Here is a tiny trained network, its code and every weight. The questions are about switching its units off for an input and a target symbol, where a switched-off unit gives its printed mean instead of its output.

import numpy as np


def w(rows, s, z=0):
    codes = np.array(rows[::2]) - 128.0
    scale = np.full(codes.shape[1], s)
    scale[-1] = z or s
    return codes * scale


def f(y):
    return y / 2 * (1 + np.tanh(0.7978845608 * (y + 0.044715 * y**3)))


def softmax(a):
    e = np.exp(a - a.max(-1, keepdims=True))
    return e / e.sum(-1, keepdims=True)


def log_softmax(a):
    a = a - a.max(-1, keepdims=True)
    return a - np.log(np.exp(a).sum(-1, keepdims=True))


def net(x, mask):
    ids = ['βγδεζηξπφψ'.index(c) for c in x.split()]
    T = len(ids)
    res = E[ids] + P[:T]
    u = 0
    for l in range(3):
        r = res
        for j in range(3):
            rows = slice(2 * j, 2 * j + 2)
            q, k, v = (r @ M[l][rows].T for M in (Q, K, V))
            z = softmax(np.where(np.tri(T) > 0, q @ k.T / 2**0.5, -1e9)) @ v
            o = O[l][rows]
            res = res + np.where(mask[u + j], z, o[:, -1]) @ o[:, :-1]
        u += 3
        y = f(res @ A[l][:, :-1].T + A[l][:, -1])
        res = res + np.where(mask[u : u + 4], y, B[l][:, -1]) @ B[l][:, :-1]
        u += 4
    return log_softmax(res[-1] @ U[:, :-1].T + U[:, -1])


Q, K, V, O, A, B = {}, {}, {}, {}, {}, {}
E = w([
[189,117,33],'β',
[239,103,95],'γ',
[177,126,62],'δ',
[177,125,60],'ε',
[83,168,53],'ζ',
[8,71,66],'η',
[162,125,61],'ξ',
[98,15,253],'π',
[33,74,137],'φ',
[137,251,184],'ψ',
],0.014)
P = w([
[33,153,139],'0',
[34,162,147],'1',
[19,165,168],'2',
[8,130,157],'3',
[8,114,150],'4',
[2,99,149],'5',
[11,95,148],'6',
[19,92,149],'7',
],0.0059)
Q[0] = w([
[60,135,8],'0.h0',
[85,32,72],'0.h0',
[91,70,234],'0.h1',
[218,194,132],'0.h1',
[90,9,111],'0.h2',
[79,132,113],'0.h2',
],0.012)
K[0] = w([
[140,218,160],'0.h0',
[214,164,55],'0.h0',
[212,100,182],'0.h1',
[103,161,53],'0.h1',
[97,9,118],'0.h2',
[152,97,151],'0.h2',
],0.015)
V[0] = w([
[132,126,134],'0.h0',
[139,243,74],'0.h0',
[35,157,187],'0.h1',
[121,254,54],'0.h1',
[226,26,89],'0.h2',
[178,144,28],'0.h2',
],0.008)
O[0] = w([
[125,135,131,126],'0.h0',
[165,91,186,184],'0.h0',
[18,121,253,184],'0.h1',
[8,102,77,179],'0.h1',
[162,20,233,1],'0.h2',
[84,63,112,74],'0.h2',
],0.0073,0.0075)
A[0] = w([
[184,237,80,202],'0.n0',
[83,183,216,4],'0.n1',
[143,5,97,71],'0.n2',
[125,57,203,146],'0.n3',
],0.011,0.004)
B[0] = w([
[147,181,149,253],'0.n0',
[205,57,124,225],'0.n1',
[139,96,12,155],'0.n2',
[223,158,145,153],'0.n3',
],0.011)
Q[1] = w([
[150,70,123],'1.h0',
[107,113,10],'1.h0',
[212,141,137],'1.h1',
[151,128,59],'1.h1',
[183,193,97],'1.h2',
[2,244,83],'1.h2',
],0.0079)
K[1] = w([
[66,128,127],'1.h0',
[138,69,222],'1.h0',
[122,148,144],'1.h1',
[147,184,2],'1.h1',
[190,153,72],'1.h2',
[167,239,165],'1.h2',
],0.0098)
V[1] = w([
[133,147,96],'1.h0',
[50,118,133],'1.h0',
[116,125,200],'1.h1',
[44,3,142],'1.h1',
[70,74,158],'1.h2',
[167,77,192],'1.h2',
],0.0062)
O[1] = w([
[80,197,52,154],'1.h0',
[82,90,148,76],'1.h0',
[170,32,79,101],'1.h1',
[194,152,253,3],'1.h1',
[147,93,172,19],'1.h2',
[206,87,111,48],'1.h2',
],0.005,0.0078)
A[1] = w([
[253,205,151,3],'1.n0',
[119,107,198,83],'1.n1',
[108,225,4,8],'1.n2',
[161,4,166,202],'1.n3',
],0.0052,0.0078)
B[1] = w([
[33,74,126,154],'1.n0',
[128,94,131,118],'1.n1',
[148,1,209,254],'1.n2',
[216,55,183,178],'1.n3',
],0.0065,0.0077)
Q[2] = w([
[110,92,224],'2.h0',
[164,47,197],'2.h0',
[135,85,49],'2.h1',
[96,138,146],'2.h1',
[100,17,254],'2.h2',
[86,172,87],'2.h2',
],0.0072)
K[2] = w([
[124,82,1],'2.h0',
[167,42,44],'2.h0',
[114,165,139],'2.h1',
[183,150,79],'2.h1',
[55,8,161],'2.h2',
[104,227,110],'2.h2',
],0.0073)
V[2] = w([
[94,145,21],'2.h0',
[114,170,210],'2.h0',
[60,17,170],'2.h1',
[136,67,2],'2.h1',
[176,125,130],'2.h2',
[248,202,200],'2.h2',
],0.0073)
O[2] = w([
[104,127,121,202],'2.h0',
[56,148,82,147],'2.h0',
[169,22,135,37],'2.h1',
[152,88,125,209],'2.h1',
[154,125,83,141],'2.h2',
[163,254,87,253],'2.h2',
],0.0066,0.0054)
A[2] = w([
[140,254,180,53],'2.n0',
[207,144,181,2],'2.n1',
[80,173,113,9],'2.n2',
[106,135,103,200],'2.n3',
],0.0097,0.0091)
B[2] = w([
[79,59,97,248],'2.n0',
[16,143,38,164],'2.n1',
[205,2,90,162],'2.n2',
[95,168,192,205],'2.n3',
],0.0083,0.012)
U = w([
[154,68,105,122],'β',
[190,104,235,192],'γ',
[121,11,50,6],'δ',
[196,198,231,200],'ε',
[150,74,101,104],'ζ',
[218,203,159,140],'η',
[146,74,120,128],'ξ',
[80,58,150,54],'π',
[205,98,50,105],'φ',
[84,197,73,137],'ψ',
],0.012,0.014)

Each question gives the input, a string of symbols that net reads in full, and the target symbol t.
The units are the heads (2 rows each of Q, K, V and O) and the neurons (one row each of A and B). Each row of codes is followed by its name. A weight is (code - 128) times the scale printed after its matrix; where a second scale follows, it is the last column's (O, A, B and U).
mask holds one flag per unit, layer by layer, with each layer's heads first. A switched-off unit (its flag False) gives its mean, the last column of its rows in O or B, instead of its output. The means were averaged over made-up inputs and are rounded, as every weight is.
A unit's drop is (log p(t) with every unit on - log p(t) with that unit switched off) / (log p(t) with every unit on - log p(t) with every unit switched off).
The circuit of an input: a set's keep is (log p(t) with only the set's units on - log p(t) with every unit switched off) / (log p(t) with every unit on - log p(t) with every unit switched off). Starting from the 12 units with the biggest drops (on a tie, the unit counted first), units are removed one at a time, each time the one whose removal leaves the highest keep (on an exact tie, the one counted first), for as long as the keep stays at least 0.8.
circuit, biggest first: the units of the circuit, biggest drop first
k most important neurons: the k neurons with the biggest drops, biggest first
top k neurons in layer l: the k neurons of layer l with the biggest drops, biggest first
input ψ ξ ψ β, target ψ: circuit, biggest first	[0.n1]
input φ ε β, target ε: top 2 neurons in layer 0	[0.n1, 0.n0]
input ψ ψ ζ ψ φ γ, target ψ: 2 most important neurons	[0.n1, 1.n2]
input ψ ε ψ η γ γ ζ, target π: top 2 neurons in layer 0	[0.n0, 0.n1]
input β γ φ φ β, target ε: top 2 neurons in layer 2	[2.n0, 2.n1]
input η β β, target γ: 3 most important neurons	[0.n0, 2.n0, 2.n1]
input ψ ε φ π ξ, target ε: top 2 neurons in layer 0	[0.n3, 0.n1]
input ψ β π η ψ η, target φ: 2 most important neurons	[0.n1, 0.n0]
input ψ γ φ φ β ε, target ε: 3 most important neurons	[2.n0, 1.n2, 0.n1]
input ψ β γ φ φ ε, target ε: top 3 neurons in layer 0	[0.n1, 0.n0, 0.n2]
input γ π η ψ ψ π η, target φ: top 2 neurons in layer 1	[1.n0, 1.n3]
input η ψ φ β φ γ, target ε: top 3 neurons in layer 0	[0.n1, 0.n0, 0.n2]
input ψ φ ψ ψ π, target φ: 2 most important neurons	[2.n1, 0.n1]
input γ δ β β β, target δ: circuit, biggest first	[0.h2]
input γ ε ζ, target π: 4 most important neurons	[0.n1, 0.n0, 0.n3, 0.n2]
input η β δ, target γ: 2 most important neurons	[0.n0, 2.n0]
input ψ δ γ π ε ε φ, target φ: top 2 neurons in layer 2	[2.n1, 2.n3]
input ξ ψ ε π β π η π, target φ: 2 most important neurons	[2.n1, 0.n3]
input ε ψ ψ ψ ξ β π γ, target η: top 3 neurons in layer 2	[2.n0, 2.n1, 2.n2]
input ψ η ε π φ γ, target ε: 2 most important neurons	[1.n2, 2.n0]
input β β β, target δ: 4 most important neurons	[0.n2, 0.n1, 0.n0, 0.n3]
